In the rows, zero is written as 128.
Rows near named flat spaces through zero
fol-lofom: 101; 100; 109; 92; 112; 167; 94; 121; 161; 127; 108; 135; 109; 93; 138; 125; 167; 118; 147; 129; 127; 146; 116; 123; 113; 128; 114; 122; 132; 123; 142; 115
zinep-dud: 144; 123; 115; 131; 92; 144; 155; 151; 141; 128; 134; 127; 153; 138; 137; 122; 145; 148; 136; 173; 138; 114; 135; 94; 150; 157; 157; 140; 119; 166; 124; 147
fol-lofom: 84; 137; 108; 171; 135; 157; 137; 116; 141; 113; 146; 133; 87; 156; 160; 141; 143; 133; 144; 96; 134; 117; 129; 93; 152; 136; 140; 156; 126; 151; 115; 134
zinep-dud: 93; 119; 132; 141; 149; 140; 110; 148; 148; 101; 121; 123; 110; 148; 153; 149; 131; 120; 127; 111; 112; 103; 139; 120; 137; 94; 131; 120; 142; 125; 140; 124
pupu-zegu: 129; 141; 119; 167; 120; 122; 159; 79; 74; 142; 145; 164; 148; 136; 139; 148; 122; 142; 129; 148; 149; 148; 137; 133; 171; 168; 134; 133; 116; 138; 117; 127
zufo-nesu: 130; 112; 121; 141; 137; 110; 153; 111; 125; 140; 127; 104; 75; 76; 90; 116; 116; 144; 135; 105; 102; 158; 127; 148; 121; 104; 113; 146; 111; 116; 116; 123
fol-lofom: 103; 136; 123; 117; 106; 139; 142; 138; 158; 92; 130; 111; 152; 149; 167; 121; 121; 119; 131; 142; 111; 111; 119; 112; 122; 118; 151; 137; 147; 137; 127; 145
valit-soka: 181; 195; 121; 129; 111; 86; 141; 125; 77; 148; 148; 148; 117; 163; 129; 101; 148; 122; 148; 124; 183; 131; 107; 83; 131; 206; 128; 108; 137; 154; 117; 143
valit-soka: 81; 94; 115; 170; 127; 188; 128; 114; 154; 129; 135; 167; 105; 115; 151; 144; 154; 151; 133; 117; 143; 143; 121; 115; 158; 139; 137; 168; 119; 149; 127; 123
valit-soka: 139; 127; 114; 108; 117; 89; 130; 78; 85; 149; 120; 143; 81; 77; 114; 118; 152; 130; 138; 122; 130; 179; 110; 138; 133; 160; 94; 104; 137; 119; 132; 113
dol-binib: 112; 124; 66; 97; 96; 105; 117; 92; 102; 152; 80; 112; 103; 110; 118; 157; 176; 127; 136; 157; 97; 128; 138; 110; 146; 156; 95; 107; 110; 130; 121; 111
fol-lofom: 109; 155; 102; 198; 132; 179; 143; 120; 125; 146; 136; 160; 116; 140; 130; 138; 129; 134; 160; 103; 165; 134; 119; 109; 136; 146; 139; 173; 92; 133; 100; 132
valit-soka: 128; 140; 139; 121; 146; 130; 113; 70; 108; 150; 163; 142; 142; 147; 118; 125; 114; 122; 105; 95; 152; 147; 125; 152; 118; 159; 113; 148; 121; 123; 113; 118
valit-soka: 105; 102; 150; 93; 125; 144; 136; 117; 189; 102; 153; 91; 138; 111; 131; 93; 97; 128; 105; 105; 96; 140; 109; 155; 87; 93; 137; 170; 143; 122; 122; 138
dol-binib: 132; 115; 163; 129; 144; 140; 112; 156; 156; 118; 155; 146; 119; 150; 142; 112; 138; 137; 108; 105; 153; 118; 117; 112; 130; 138; 139; 137; 152; 152; 143; 134
valit-soka: 189; 136; 128; 49; 120; 109; 89; 121; 99; 152; 128; 106; 155; 119; 94; 117; 147; 98; 150; 161; 146; 131; 161; 137; 106; 150; 110; 59; 120; 115; 144; 116
zinep-dud: 103; 130; 134; 152; 125; 137; 141; 119; 134; 121; 112; 162; 124; 91; 140; 116; 109; 129; 129; 110; 129; 166; 81; 154; 108; 112; 122; 152; 141; 101; 126; 127
dol-binib: 145; 111; 144; 89; 127; 140; 132; 138; 173; 112; 185; 75; 116; 152; 125; 94; 133; 134; 126; 116; 127; 108; 152; 101; 122; 134; 152; 141; 133; 170; 127; 146
pupu-zegu: 140; 144; 122; 157; 113; 115; 173; 87; 88; 129; 167; 147; 109; 124; 144; 117; 130; 144; 149; 133; 154; 159; 128; 113; 164; 173; 142; 130; 131; 154; 119; 139
zinep-dud: 147; 149; 127; 144; 132; 125; 123; 93; 76; 151; 147; 168; 140; 144; 131; 139; 138; 127; 136; 133; 172; 143; 137; 126; 153; 178; 123; 111; 121; 135; 127; 120
zinep-dud: 119; 132; 104; 82; 107; 95; 137; 118; 136; 113; 109; 68; 127; 124; 124; 126; 123; 115; 125; 143; 74; 114; 136; 128; 112; 108; 120; 117; 131; 119; 120; 132
fol-lofom: 132; 141; 144; 169; 165; 169; 116; 142; 145; 145; 165; 132; 143; 183; 112; 134; 109; 133; 114; 88; 162; 97; 145; 121; 124; 132; 143; 172; 98; 142; 108; 132
dol-binib: 116; 150; 150; 185; 158; 125; 141; 153; 122; 111; 123; 150; 122; 135; 139; 133; 91; 124; 130; 99; 132; 126; 112; 143; 122; 90; 136; 137; 137; 104; 127; 132
pupu-zegu: 199; 122; 163; 154; 126; 145; 169; 158; 110; 132; 177; 144; 153; 104; 110; 100; 109; 146; 169; 167; 177; 149; 157; 131; 148; 136; 169; 108; 115; 147; 141; 146
dol-binib: 136; 149; 136; 145; 142; 120; 156; 118; 122; 111; 152; 111; 79; 90; 121; 95; 100; 115; 173; 90; 130; 164; 117; 141; 103; 97; 130; 123; 133; 106; 122; 135
pupu-zegu: 136; 108; 145; 115; 135; 161; 117; 113; 142; 133; 158; 136; 140; 114; 121; 115; 126; 128; 134; 124; 150; 148; 137; 144; 121; 131; 134; 133; 122; 129; 134; 124
fol-lofom: 137; 167; 112; 160; 133; 116; 149; 106; 107; 141; 159; 128; 66; 140; 122; 108; 139; 132; 154; 81; 156; 142; 115; 95; 132; 166; 125; 147; 120; 149; 104; 137
valit-soka: 145; 103; 170; 144; 148; 119; 161; 119; 146; 129; 195; 109; 128; 152; 112; 106; 97; 166; 79; 104; 128; 124; 140; 135; 145; 136; 150; 178; 128; 167; 116; 143
zufo-nesu: 143; 158; 128; 122; 134; 139; 115; 138; 108; 115; 125; 126; 156; 136; 138; 134; 116; 92; 173; 144; 144; 122; 149; 135; 115; 109; 135; 80; 126; 101; 138; 127
dol-binib: 121; 127; 115; 141; 110; 102; 130; 147; 98; 137; 63; 152; 195; 141; 134; 176; 121; 135; 91; 190; 100; 101; 129; 143; 152; 122; 123; 115; 124; 111; 133; 121
fol-lofom: 122; 131; 122; 104; 121; 115; 120; 112; 121; 123; 119; 126; 121; 117; 136; 125; 136; 116; 132; 128; 120; 140; 120; 132; 120; 131; 116; 111; 141; 118; 133; 123
zinep-dud: 142; 125; 129; 113; 113; 125; 140; 122; 137; 129; 166; 111; 137; 168; 136; 118; 144; 145; 110; 138; 138; 107; 143; 94; 150; 172; 147; 143; 129; 177; 121; 143
valit-soka: 113; 91; 130; 143; 106; 125; 147; 114; 140; 142; 129; 169; 99; 101; 135; 117; 158; 174; 91; 127; 134; 158; 88; 115; 157; 172; 124; 172; 143; 165; 129; 130
valit-soka: 150; 161; 123; 144; 138; 118; 141; 156; 110; 113; 135; 100; 117; 146; 128; 130; 116; 110; 171; 132; 130; 105; 158; 110; 130; 107; 144; 94; 120; 123; 128; 138
fol-lofom: 146; 145; 117; 127; 148; 140; 96; 99; 111; 173; 141; 145; 80; 114; 90; 114; 152; 119; 148; 77; 172; 156; 118; 126; 105; 164; 96; 134; 104; 121; 115; 111
dol-binib: 147; 150; 75; 103; 98; 119; 136; 78; 105; 186; 112; 99; 151; 124; 74; 130; 132; 130; 122; 142; 120; 134; 132; 133; 108; 171; 104; 161; 72; 125; 83; 123
pupu-zegu: 145; 139; 123; 153; 118; 128; 169; 104; 112; 142; 154; 123; 138; 123; 111; 117; 106; 144; 134; 133; 137; 144; 132; 133; 135; 145; 141; 157; 105; 138; 105; 139
dol-binib: 116; 135; 157; 159; 160; 179; 103; 138; 153; 128; 166; 160; 146; 176; 144; 128; 120; 126; 115; 88; 175; 112; 124; 122; 123; 138; 144; 161; 127; 140; 125; 130
dol-binib: 144; 96; 171; 107; 141; 129; 112; 168; 178; 121; 163; 124; 104; 148; 128; 97; 146; 152; 89; 102; 142; 111; 117; 103; 127; 142; 139; 147; 156; 172; 144; 138
zinep-dud: 159; 116; 133; 121; 114; 136; 137; 145; 124; 133; 124; 138; 132; 85; 115; 112; 133; 131; 158; 157; 143; 152; 131; 134; 125; 125; 135; 106; 124; 123; 142; 129
fol-lofom: 135; 112; 150; 190; 150; 181; 122; 131; 108; 156; 126; 203; 172; 107; 116; 152; 111; 141; 132; 141; 177; 153; 132; 166; 145; 125; 135; 141; 101; 108; 135; 113
zufo-nesu: 59; 109; 119; 103; 118; 153; 112; 95; 153; 74; 132; 128; 120; 132; 200; 142; 146; 107; 139; 128; 105; 133; 126; 121; 141; 112; 134; 110; 169; 128; 149; 125
zufo-nesu: 85; 145; 112; 205; 179; 121; 127; 102; 91; 134; 113; 138; 79; 140; 122; 177; 108; 125; 129; 76; 111; 122; 143; 146; 149; 92; 106; 139; 106; 97; 111; 108
zufo-nesu: 170; 164; 98; 133; 135; 104; 126; 131; 80; 157; 119; 104; 105; 135; 89; 140; 139; 114; 168; 134; 138; 114; 165; 111; 133; 140; 115; 90; 92; 122; 117; 122
zufo-nesu: 149; 81; 169; 100; 126; 125; 112; 143; 142; 135; 129; 163; 141; 92; 121; 110; 139; 149; 94; 144; 141; 154; 109; 150; 129; 137; 123; 121; 154; 135; 158; 121
zufo-nesu: 104; 130; 93; 98; 123; 110; 112; 101; 119; 111; 136; 91; 67; 152; 154; 144; 176; 115; 149; 120; 108; 108; 159; 82; 158; 148; 117; 90; 140; 154; 134; 124
pupu-zegu: 75; 87; 124; 107; 140; 134; 95; 120; 171; 115; 122; 114; 83; 138; 145; 142; 159; 136; 91; 95; 94; 112; 124; 115; 136; 118; 110; 146; 147; 144; 137; 116
zinep-dud: 110; 107; 155; 132; 179; 134; 108; 124; 158; 123; 163; 91; 101; 156; 110; 132; 105; 130; 93; 69; 109; 105; 152; 144; 119; 92; 123; 155; 123; 129; 122; 122
dol-binib: 165; 191; 117; 116; 106; 86; 152; 129; 110; 132; 151; 112; 106; 161; 130; 86; 137; 121; 143; 110; 154; 124; 100; 82; 111; 184; 132; 130; 140; 155; 107; 152
pupu-zegu: 126; 119; 136; 104; 117; 141; 130; 117; 144; 114; 149; 124; 131; 118; 143; 109; 131; 124; 137; 131; 133; 142; 124; 127; 122; 133; 137; 125; 142; 135; 135; 133
fol-lofom: 131; 124; 182; 121; 133; 151; 123; 131; 137; 97; 162; 167; 198; 142; 170; 114; 97; 117; 115; 143; 160; 140; 116; 156; 122; 124; 156; 119; 165; 121; 152; 136
zufo-nesu: 87; 139; 122; 147; 154; 135; 145; 85; 117; 85; 152; 93; 94; 115; 153; 138; 93; 98; 175; 97; 98; 144; 157; 152; 127; 69; 133; 107; 132; 94; 125; 125
zufo-nesu: 114; 121; 160; 127; 144; 131; 133; 109; 135; 96; 180; 123; 144; 168; 165; 127; 110; 128; 108; 117; 131; 117; 146; 129; 148; 129; 151; 129; 154; 148; 136; 137
zinep-dud: 137; 117; 159; 166; 169; 157; 104; 136; 111; 135; 143; 178; 112; 111; 124; 137; 126; 125; 147; 105; 172; 150; 137; 148; 138; 116; 125; 108; 127; 112; 149; 112
valit-soka: 113; 103; 128; 135; 141; 127; 141; 121; 134; 113; 129; 103; 97; 94; 121; 133; 114; 130; 141; 122; 96; 140; 146; 147; 133; 84; 127; 122; 125; 114; 133; 123
valit-soka: 137; 141; 121; 163; 148; 136; 129; 111; 91; 141; 149; 140; 109; 142; 123; 147; 134; 127; 154; 119; 154; 128; 160; 119; 157; 142; 130; 112; 108; 134; 125; 122
zinep-dud: 107; 144; 147; 118; 155; 108; 76; 141; 142; 131; 108; 157; 98; 155; 138; 123; 144; 116; 85; 66; 139; 119; 77; 123; 98; 138; 95; 137; 163; 117; 135; 116
pupu-zegu: 149; 108; 144; 127; 137; 128; 133; 146; 140; 122; 166; 117; 79; 128; 125; 109; 152; 145; 139; 115; 144; 126; 145; 97; 149; 142; 140; 119; 137; 166; 141; 136
pupu-zegu: 129; 122; 140; 100; 120; 141; 118; 142; 150; 110; 126; 125; 145; 112; 140; 111; 124; 113; 140; 137; 128; 135; 119; 136; 105; 111; 134; 114; 144; 117; 142; 131
pupu-zegu: 122; 116; 134; 144; 137; 127; 120; 128; 112; 126; 129; 153; 113; 132; 142; 145; 145; 136; 126; 131; 138; 128; 136; 121; 158; 138; 126; 111; 138; 138; 143; 121
fol-lofom: 143; 152; 155; 94; 125; 128; 124; 130; 147; 109; 164; 116; 158; 158; 145; 92; 110; 110; 123; 115; 147; 123; 113; 125; 96; 140; 143; 131; 152; 134; 128; 144
zufo-nesu: 140; 136; 118; 125; 117; 122; 117; 148; 130; 148; 113; 137; 135; 153; 120; 132; 151; 138; 109; 136; 140; 106; 119; 102; 133; 161; 124; 139; 122; 149; 122; 130
dol-binib: 152; 152; 127; 136; 120; 95; 142; 130; 106; 151; 111; 141; 125; 115; 105; 112; 120; 134; 118; 122; 136; 144; 96; 134; 111; 146; 114; 140; 126; 119; 115; 131
zufo-nesu: 146; 137; 108; 144; 123; 116; 105; 153; 109; 176; 90; 161; 132; 156; 104; 152; 166; 148; 97; 138; 150; 101; 118; 99; 146; 178; 109; 139; 107; 148; 120; 119
zinep-dud: 131; 111; 163; 113; 166; 125; 105; 92; 106; 106; 187; 132; 90; 134; 150; 127; 137; 115; 142; 100; 151; 146; 164; 134; 154; 131; 127; 78; 157; 136; 158; 116
pupu-zegu: 153; 149; 136; 127; 114; 115; 134; 144; 95; 115; 122; 154; 157; 130; 152; 129; 131; 114; 155; 167; 151; 131; 131; 122; 141; 140; 141; 78; 147; 124; 148; 133
145; 135; 128; 160; 135; 128; 134; 133; 106; 159; 112; 152; 148; 123; 99; 140; 115; 140; 118; 134; 142; 132; 125; 145; 130; 134; 122; 144; 102; 116; 117; 122  zufo-nesu
155; 87; 153; 92; 130; 117; 115; 145; 143; 131; 138; 122; 103; 97; 110; 107; 149; 143; 118; 133; 129; 140; 133; 129; 130; 130; 122; 108; 143; 143; 153; 124  fol-lofom
135; 111; 138; 115; 140; 106; 116; 126; 123; 131; 141; 123; 94; 136; 125; 129; 150; 139; 111; 116; 127; 123; 140; 115; 148; 143; 119; 114; 140; 149; 139; 123  zufo-nesu
104; 126; 143; 82; 121; 129; 109; 104; 147; 90; 152; 128; 119; 134; 177; 107; 141; 106; 131; 113; 131; 142; 110; 121; 117; 136; 129; 107; 177; 133; 148; 131  fol-lofom
136; 69; 107; 78; 109; 113; 120; 115; 147; 165; 101; 91; 117; 83; 74; 132; 152; 156; 91; 153; 82; 133; 142; 143; 128; 130; 101; 144; 102; 137; 124; 113  dol-binib
154; 147; 114; 109; 117; 109; 156; 104; 124; 138; 150; 85; 96; 100; 96; 91; 116; 124; 155; 110; 121; 153; 125; 129; 100; 133; 123; 138; 112; 126; 106; 137  dol-binib
112; 139; 130; 125; 144; 135; 109; 126; 120; 102; 126; 126; 121; 133; 153; 140; 126; 99; 156; 121; 127; 124; 142; 132; 126; 102; 127; 89; 142; 107; 143; 121  zufo-nesu
151; 126; 147; 131; 157; 135; 87; 166; 135; 153; 122; 145; 118; 143; 101; 130; 142; 128; 113; 104; 156; 110; 128; 123; 117; 132; 115; 124; 121; 128; 137; 117  zinep-dud
94; 145; 116; 128; 135; 111; 117; 121; 143; 128; 107; 112; 126; 162; 131; 138; 119; 123; 89; 96; 99; 104; 105; 127; 109; 122; 112; 162; 131; 120; 108; 127  zinep-dud
153; 142; 107; 95; 105; 125; 138; 77; 102; 148; 141; 124; 108; 74; 107; 96; 137; 114; 174; 129; 146; 184; 118; 139; 105; 156; 112; 112; 117; 114; 119; 124  dol-binib
141; 95; 160; 134; 131; 129; 136; 130; 136; 141; 133; 157; 146; 96; 111; 115; 113; 154; 95; 133; 135; 155; 109; 160; 127; 127; 128; 151; 132; 126; 135; 125  zufo-nesu
148; 131; 168; 95; 145; 109; 116; 156; 153; 98; 176; 97; 115; 175; 145; 100; 129; 122; 112; 104; 136; 98; 138; 101; 123; 132; 145; 111; 165; 160; 144; 144  zufo-nesu
123; 117; 81; 87; 102; 167; 99; 54; 109; 174; 122; 139; 148; 98; 106; 142; 163; 117; 150; 151; 147; 163; 143; 141; 125; 176; 101; 126; 87; 120; 115; 104  dol-binib
169; 161; 131; 121; 102; 133; 144; 92; 82; 156; 128; 169; 208; 99; 113; 112; 97; 113; 147; 167; 169; 176; 109; 172; 103; 158; 128; 121; 111; 95; 118; 128  dol-binib
125; 134; 119; 122; 117; 117; 144; 99; 109; 122; 128; 125; 131; 107; 134; 126; 119; 121; 143; 139; 119; 150; 127; 142; 128; 126; 125; 117; 131; 115; 126; 127  zinep-dud
165; 149; 163; 206; 158; 131; 193; 114; 102; 153; 174; 129; 184; 132; 79; 118; 31; 151; 111; 115; 143; 143; 139; 186; 119; 104; 155; 192; 81; 109; 87; 142  zufo-nesu
141; 112; 140; 95; 138; 109; 116; 131; 127; 127; 117; 98; 148; 116; 106; 133; 109; 118; 115; 142; 99; 121; 149; 159; 113; 94; 118; 105; 126; 105; 137; 119  valit-soka
158; 150; 110; 133; 131; 116; 120; 130; 102; 176; 96; 126; 154; 125; 74; 139; 116; 126; 119; 133; 131; 123; 129; 147; 105; 134; 106; 139; 86; 103; 105; 118  zinep-dud
149; 149; 142; 64; 131; 75; 101; 94; 103; 145; 112; 113; 171; 129; 102; 117; 101; 101; 87; 123; 111; 138; 110; 176; 80; 131; 92; 111; 140; 88; 124; 115  valit-soka
140; 150; 151; 139; 142; 132; 117; 168; 141; 124; 128; 138; 154; 161; 130; 121; 111; 120; 116; 116; 146; 104; 115; 125; 108; 120; 138; 135; 135; 123; 128; 136  zufo-nesu
159; 121; 102; 123; 93; 135; 173; 134; 135; 147; 134; 81; 168; 126; 93; 124; 116; 150; 135; 181; 109; 111; 162; 119; 137; 135; 153; 154; 81; 151; 102; 146  zinep-dud
134; 130; 150; 139; 130; 126; 134; 138; 114; 112; 124; 158; 148; 109; 146; 125; 112; 122; 138; 143; 139; 147; 117; 148; 129; 113; 136; 105; 148; 110; 146; 129  dol-binib
138; 168; 108; 127; 119; 133; 133; 96; 107; 142; 145; 131; 121; 134; 126; 112; 131; 112; 159; 112; 157; 146; 118; 117; 113; 162; 124; 131; 116; 126; 109; 132  dol-binib
105; 131; 135; 171; 163; 160; 98; 78; 87; 148; 139; 199; 112; 118; 138; 154; 135; 120; 140; 92; 176; 167; 124; 154; 145; 146; 107; 122; 123; 105; 134; 101  fol-lofom
128; 135; 114; 124; 123; 149; 136; 101; 122; 134; 138; 112; 156; 124; 119; 133; 111; 117; 147; 139; 126; 134; 148; 144; 120; 122; 133; 133; 103; 115; 114; 127  dol-binib
94; 123; 85; 143; 102; 144; 152; 96; 131; 136; 99; 125; 120; 87; 124; 137; 128; 134; 144; 138; 102; 154; 113; 139; 125; 120; 120; 158; 104; 112; 107; 125  zufo-nesu
132; 149; 124; 74; 98; 82; 143; 131; 133; 98; 115; 83; 156; 139; 146; 111; 113; 109; 119; 154; 87; 113; 117; 126; 105; 118; 132; 107; 156; 121; 128; 143  fol-lofom
157; 119; 137; 133; 114; 115; 134; 162; 149; 167; 119; 143; 140; 142; 94; 110; 140; 167; 73; 129; 141; 114; 96; 110; 124; 170; 126; 182; 118; 162; 113; 137  zufo-nesu
